Below is a small trained network, with its code and all its weights. Each question gives an input and a class and asks what happens when units are switched off, that is, made to give their printed mean instead of their output.

import numpy as np


def w(rows, s, z=0):
    codes = np.array(rows[::2]) - 128.0
    scale = np.full(codes.shape[1], s)
    scale[-1] = z or s
    return codes * scale


def norm(h):
    return h / np.sqrt((h * h).mean(-1, keepdims=True) + 1e-5)


def f(y):
    return np.maximum(y, 0)


def log_softmax(a):
    a = a - a.max(-1, keepdims=True)
    return a - np.log(np.exp(a).sum(-1, keepdims=True))


def net(x, mask):
    res = np.array(x, float).reshape(1, 5) / 4 @ E
    u = 0
    for l in range(2):
        y = f(norm(res) @ A[l][:, :-1].T + A[l][:, -1])
        res = res + np.where(mask[u : u + 4], y, B[l][:, -1]) @ B[l][:, :-1]
        u += 4
    return log_softmax(norm(res)[-1] @ U[:, :-1].T + U[:, -1])


A, B = {}, {}
E = w([
[122,169,151,144,141,139,227,233,95,6,118],'x0',
[113,22,117,135,56,127,211,204,129,117,212],'x1',
[138,118,113,183,242,193,129,103,77,80,160],'x2',
[220,176,159,36,73,206,208,92,92,254,188],'x3',
[145,140,214,71,187,68,153,141,194,139,120],'x4',
],0.0092)
A[0] = w([
[166,148,185,43,49,134,203,144,146,229,117,79],'L0N0',
[162,120,77,139,7,192,108,135,118,124,156,4],'L0N1',
[82,106,86,147,39,104,77,107,141,155,88,149],'L0N2',
[97,111,132,165,96,145,144,154,66,103,119,88],'L0N3',
],0.011,0.0025)
B[0] = w([
[147,221,125,64,88,86,48,150,175,202,64,245],'L0N0',
[150,138,75,55,171,81,121,74,89,167,154,193],'L0N1',
[100,186,137,34,164,95,88,181,174,197,7,200],'L0N2',
[165,62,138,77,113,156,137,160,71,116,112,170],'L0N3',
],0.013,0.012)
A[1] = w([
[89,13,124,124,165,123,188,215,191,60,99,208],'L1N0',
[110,199,141,157,254,133,41,57,143,140,80,53],'L1N1',
[170,188,205,156,198,167,55,43,132,109,47,126],'L1N2',
[154,164,192,107,13,136,224,126,198,165,216,2],'L1N3',
],0.0079,0.0022)
B[1] = w([
[103,140,197,186,93,138,66,145,195,195,202,199],'L1N0',
[170,201,109,74,104,55,38,98,154,176,129,254],'L1N1',
[108,116,130,38,77,139,119,79,91,197,2,237],'L1N2',
[215,152,120,47,141,111,69,148,121,171,27,157],'L1N3',
],0.01,0.0092)
U = w([
[68,108,214,254,126,149,125,190,196,45,169,23],'0',
[163,78,50,103,148,180,232,79,54,123,130,3],'1',
[129,179,134,71,139,89,35,123,159,199,48,249],'2',
],0.0099,0.0037)

Each question gives the input, the list of numbers given to net, and the class t.
The units are the neurons (one row each of A and B). Each row of codes is followed by its name. A weight is (code - 128) times the scale printed after its matrix; where a second scale follows, it is the last column's (A, B and U).
mask holds one flag per neuron, layer by layer. A switched-off neuron (its flag False) gives its mean, the last column of its row in B, instead of its output. The means were averaged over made-up inputs and are rounded, as every weight is.
A unit's drop is (log p(t) with every unit on - log p(t) with that unit switched off) / (log p(t) with every unit on - log p(t) with every unit switched off).
The circuit of an input: a set's keep is (log p(t) with only the set's units on - log p(t) with every unit switched off) / (log p(t) with every unit on - log p(t) with every unit switched off). Starting from all 8 units, units are removed one at a time, each time the one whose removal leaves the highest keep (on an exact tie, the one counted first), for as long as the keep stays at least 0.8.
circuit, biggest first: the units of the circuit, biggest drop first
top k neurons: the k neurons with the biggest drops, biggest first
top k neurons in layer l: the k neurons of layer l with the biggest drops, biggest first
drop when u is switched off: that unit's drop, to one decimal
input [2,5,-1,-8,0], class 0: top neuron -> L0N0
input [7,-6,5,-1,-8], class 1: circuit, biggest first -> L0N0; L0N2; L0N3
input [2,-4,7,6,-6], class 1: circuit, biggest first -> L0N0; L0N2
input [8,8,8,4,-1], class 0: circuit, biggest first -> L1N0; L0N0; L1N2
input [-2,3,2,-2,8], class 0: top 3 neurons -> L0N0; L0N2; L0N1
input [-2,8,3,3,-4], class 1: top 2 neurons in layer 0 -> L0N2; L0N1
input [5,0,-1,0,2], class 0: top 2 neurons in layer 1 -> L1N2; L1N1
input [8,-4,-4,-7,3], class 0: top 3 neurons -> L0N0; L0N2; L0N1
input [-3,3,7,-7,-7], class 0: top 2 neurons in layer 1 -> L1N2; L1N0
input [8,0,4,0,0], class 0: drop when L0N0 is switched off -> 0.1
input [6,7,-5,-1,-5], class 1: drop when L1N0 is switched off -> -0.1
input [-2,4,5,-6,-2], class 0: drop when L0N0 is switched off -> 0.5
